Here is a tiny trained network, its code and every weight. The questions are about switching its units off for an input and a class, where a switched-off unit gives its printed mean instead of its output.

import numpy as np


def w(rows, s, z=0):
    codes = np.array(rows[::2]) - 128.0
    scale = np.full(codes.shape[1], s)
    scale[-1] = z or s
    return codes * scale


def f(y):
    return np.maximum(y, 0)


def log_softmax(a):
    a = a - a.max(-1, keepdims=True)
    return a - np.log(np.exp(a).sum(-1, keepdims=True))


def net(x, mask):
    res = np.array(x, float).reshape(1, 4) / 4 @ E
    y = f(res @ A[0][:, :-1].T + A[0][:, -1])
    res = res + np.where(mask, y, B[0][:, -1]) @ B[0][:, :-1]
    return log_softmax(res[-1] @ U[:, :-1].T + U[:, -1])


A, B = {}, {}
E = w([
[144,53,146,103,255],'x0',
[170,238,185,203,191],'x1',
[129,121,128,130,128],'x2',
[4,173,207,20,128],'x3',
],0.0068)
A[0] = w([
[88,180,173,72,143,109],'N1',
[101,168,143,87,113,105],'N2',
[153,144,63,143,112,128],'N3',
[74,174,130,64,151,91],'N4',
[116,109,210,118,105,246],'N5',
[93,180,108,167,61,100],'N6',
[86,188,161,70,143,119],'N7',
[122,170,130,157,166,106],'N8',
[160,117,83,186,120,72],'N9',
[133,145,103,99,162,254],'N10',
[92,158,115,155,67,97],'N11',
[126,186,151,137,55,132],'N12',
[163,164,162,145,132,105],'N13',
[105,85,167,104,231,114],'N14',
[75,142,244,75,98,95],'N15',
[77,137,152,151,48,137],'N16',
[100,79,119,61,100,139],'N17',
[131,123,169,70,87,95],'N18',
[124,147,134,145,114,249],'N19',
[112,177,174,151,170,120],'N20',
[135,199,161,150,150,108],'N21',
[167,110,139,168,110,169],'N22',
[131,177,164,158,144,102],'N23',
[135,184,203,140,145,121],'N24',
[75,84,90,96,96,85],'N25',
[152,216,205,145,187,132],'N26',
],0.011,0.008)
B[0] = w([
[194,220,65,105,168,200],'N1',
[148,148,117,102,168,172],'N2',
[165,187,131,125,180,177],'N3',
[169,213,71,105,202,187],'N4',
[171,173,156,101,110,247],'N5',
[77,67,149,203,230,185],'N6',
[193,221,92,97,199,204],'N7',
[99,65,86,136,79,166],'N8',
[151,239,31,119,161,174],'N9',
[169,161,216,106,102,255],'N10',
[73,102,155,211,197,170],'N11',
[47,160,202,228,190,199],'N12',
[97,88,48,80,81,166],'N13',
[46,47,194,254,216,209],'N14',
[166,204,65,105,161,219],'N15',
[104,75,189,163,173,197],'N16',
[104,78,121,96,27,211],'N17',
[151,123,78,159,114,163],'N18',
[144,136,189,68,87,249],'N19',
[101,44,104,113,52,188],'N20',
[93,52,90,128,61,188],'N21',
[192,166,132,100,153,199],'N22',
[122,69,91,124,71,173],'N23',
[85,48,107,116,53,193],'N24',
[60,57,100,62,76,180],'N25',
[90,89,110,70,71,237],'N26',
],0.0063,0.008)
U = w([
[254,202,3,115,187,98],'0',
[193,140,224,111,78,254],'1',
[101,55,46,99,12,66],'2',
[69,91,213,202,249,74],'3',
],0.0082,0.007)

Each question gives the input, the list of numbers given to net, and the class t.
The units are the neurons (one row each of A and B). Each row of codes is followed by its name. A weight is (code - 128) times the scale printed after its matrix; where a second scale follows, it is the last column's (A, B and U).
mask holds one flag per neuron, in row order. A switched-off neuron (its flag False) gives its mean, the last column of its row in B, instead of its output. The means were averaged over made-up inputs and are rounded, as every weight is.
A unit's drop is (log p(t) with every unit on - log p(t) with that unit switched off) / (log p(t) with every unit on - log p(t) with every unit switched off).
The circuit of an input: a set's keep is (log p(t) with only the set's units on - log p(t) with every unit switched off) / (log p(t) with every unit on - log p(t) with every unit switched off). Starting from the 12 units with the biggest drops (on a tie, the unit counted first), units are removed one at a time, each time the one whose removal leaves the highest keep (on an exact tie, the one counted first), for as long as the keep stays at least 0.8.
circuit, biggest first: the units of the circuit, biggest drop first
most important unit: the unit with the biggest drop
top k neurons: the k neurons with the biggest drops, biggest first
drop when u is switched off: that unit's drop, to one decimal
input [-8,1,-3,5], class 3: most important unit : N12
input [-8,4,-2,-5], class 3: circuit, biggest first : N6, N12
input [-6,6,-5,5], class 2: circuit, biggest first : N24, N21
input [-5,3,0,-4], class 3: circuit, biggest first : N6, N12
input [-8,-6,6,8], class 0: circuit, biggest first : N15, N7
input [-5,4,-1,0], class 3: circuit, biggest first : N12, N6
input [-5,1,-4,-2], class 3: top 2 neurons : N6, N12
input [-8,-6,0,-7], class 3: top 2 neurons : N6, N11
input [-3,-2,3,6], class 0: drop when N1 is switched off : 0.1
input [-1,4,5,6], class 0: drop when N15 is switched off : 0.2
input [-5,-3,-3,5], class 0: drop when N4 is switched off : 0.2
input [3,4,1,2], class 2: drop when N12 is switched off : 0.2
